Here is a tiny trained network, its code and every weight. The questions are about switching its units off for an input and a class, where a switched-off unit gives its printed mean instead of its output.

import numpy as np


def w(rows, s, z=0):
    codes = np.array(rows[::2]) - 128.0
    scale = np.full(codes.shape[1], s)
    scale[-1] = z or s
    return codes * scale


def norm(h):
    return h / np.sqrt((h * h).mean(-1, keepdims=True) + 1e-5)


def f(y):
    return np.maximum(y, 0)


def log_softmax(a):
    a = a - a.max(-1, keepdims=True)
    return a - np.log(np.exp(a).sum(-1, keepdims=True))


def net(x, mask):
    res = np.array(x, float).reshape(1, 7) / 4 @ E
    u = 0
    for l in range(2):
        y = f(norm(res) @ A[l][:, :-1].T + A[l][:, -1])
        res = res + np.where(mask[u : u + 4], y, B[l][:, -1]) @ B[l][:, :-1]
        u += 4
    return log_softmax(norm(res)[-1] @ U[:, :-1].T + U[:, -1])


A, B = {}, {}
E = w([
[168,166,163,191,78,120,96,172,175,91,36,160],'x0',
[144,101,167,28,131,152,210,146,98,146,113,93],'x1',
[137,224,139,162,109,128,146,12,102,1,146,164],'x2',
[42,71,60,6,199,172,100,107,82,31,91,131],'x3',
[103,148,148,161,137,172,115,205,114,146,143,122],'x4',
[210,194,19,22,112,158,187,149,203,37,146,50],'x5',
[66,125,241,116,160,89,226,186,54,89,89,102],'x6',
],0.0059)
A[0] = w([
[129,142,172,103,97,73,166,155,109,121,110,120,164],'0.n1',
[181,157,140,103,126,154,170,107,132,97,231,130,250],'0.n2',
[132,198,117,126,101,132,34,148,107,152,85,2,131],'0.n3',
[130,167,43,169,110,148,85,157,139,153,156,97,159],'0.n4',
],0.0059,0.0018)
B[0] = w([
[167,113,117,147,85,197,130,186,93,112,124,223,204],'0.n1',
[158,101,46,144,106,92,164,77,128,83,38,141,252],'0.n2',
[137,146,165,40,109,255,158,186,105,108,101,130,182],'0.n3',
[139,137,176,179,88,114,152,177,73,70,112,134,231],'0.n4',
],0.0099,0.0043)
A[1] = w([
[214,82,53,109,159,159,164,139,194,15,254,113,137],'1.n1',
[43,12,92,27,89,113,225,216,67,17,111,45,254],'1.n2',
[173,236,208,61,110,129,162,198,107,148,138,197,119],'1.n3',
[236,172,8,81,107,7,80,29,138,144,86,164,123],'1.n4',
],0.0043,0.0019)
B[1] = w([
[51,147,139,89,220,111,166,126,136,123,95,159,187],'1.n1',
[217,117,67,181,107,181,55,117,72,152,77,187,254],'1.n2',
[138,186,164,139,117,132,129,143,133,76,169,99,171],'1.n3',
[81,12,84,53,75,61,172,120,79,143,131,103,198],'1.n4',
],0.011,0.0078)
U = w([
[61,176,157,63,178,73,120,102,165,163,180,66,16],'0',
[118,97,140,75,55,2,241,57,133,80,143,88,155],'1',
[81,75,213,177,90,88,73,166,126,214,187,164,182],'2',
[142,75,22,57,165,140,118,109,64,169,92,157,193],'3',
[85,133,166,117,142,120,157,134,186,127,221,53,5],'4',
[189,174,195,190,24,184,152,202,106,69,111,146,183],'5',
],0.0065,0.0032)

Each question gives the input, the list of numbers given to net, and the class t.
The units are the neurons (one row each of A and B). Each row of codes is followed by its name. A weight is (code - 128) times the scale printed after its matrix; where a second scale follows, it is the last column's (A, B and U).
mask holds one flag per neuron, layer by layer. A switched-off neuron (its flag False) gives its mean, the last column of its row in B, instead of its output. The means were averaged over made-up inputs and are rounded, as every weight is.
A unit's drop is (log p(t) with every unit on - log p(t) with that unit switched off) / (log p(t) with every unit on - log p(t) with every unit switched off).
The circuit of an input: a set's keep is (log p(t) with only the set's units on - log p(t) with every unit switched off) / (log p(t) with every unit on - log p(t) with every unit switched off). Starting from all 8 units, units are removed one at a time, each time the one whose removal leaves the highest keep (on an exact tie, the one counted first), for as long as the keep stays at least 0.8.
circuit, biggest first: the units of the circuit, biggest drop first
k most important neurons: the k neurons with the biggest drops, biggest first
k most important neurons of layer l: the k neurons of layer l with the biggest drops, biggest first
drop of u: that unit's drop, to one decimal
input [0,1,7,-3,-6,-3,-6], class 1: circuit, biggest first => [1.n2]
input [2,-7,-7,0,-1,8,-6], class 5: 4 most important neurons => [0.n4; 0.n3; 0.n2; 1.n4]
input [5,-6,6,-3,-3,2,0], class 1: 3 most important neurons => [1.n2; 1.n4; 0.n1]
input [-4,2,-7,-7,3,6,-4], class 5: circuit, biggest first => [0.n4; 1.n4]
input [5,1,7,-3,-6,-3,-2], class 1: circuit, biggest first => [1.n2; 1.n4]
input [1,-2,4,-2,0,0,-3], class 1: circuit, biggest first => [1.n2; 1.n4]
input [3,8,-7,5,-5,2,8], class 5: circuit, biggest first => [0.n1; 1.n4]
input [2,7,4,-8,-7,2,-7], class 1: 2 most important neurons => [1.n2; 1.n4]
input [1,7,6,-1,6,1,-1], class 3: circuit, biggest first => [0.n2; 0.n4]
input [5,7,-2,6,-4,2,6], class 5: 3 most important neurons of layer 1 => [1.n4; 1.n3; 1.n1]
input [0,-2,-8,-1,5,6,-8], class 5: 2 most important neurons => [0.n4; 0.n3]
input [2,5,6,4,-1,-4,-3], class 1: 3 most important neurons => [1.n2; 0.n3; 0.n4]
input [7,4,6,-1,-7,0,-6], class 1: 2 most important neurons => [1.n2; 1.n4]
input [2,-8,-2,8,6,7,-3], class 5: circuit, biggest first => [0.n4]
input [-3,-6,4,-4,-6,-2,-6], class 1: drop of 1.n2 => 0.3
input [5,-4,-3,-4,-8,4,-8], class 1: drop of 0.n1 => 0.1
input [3,6,4,-1,2,5,1], class 3: drop of 0.n1 => -0.1
input [0,-6,4,8,0,2,-7], class 1: drop of 0.n1 => 0.2
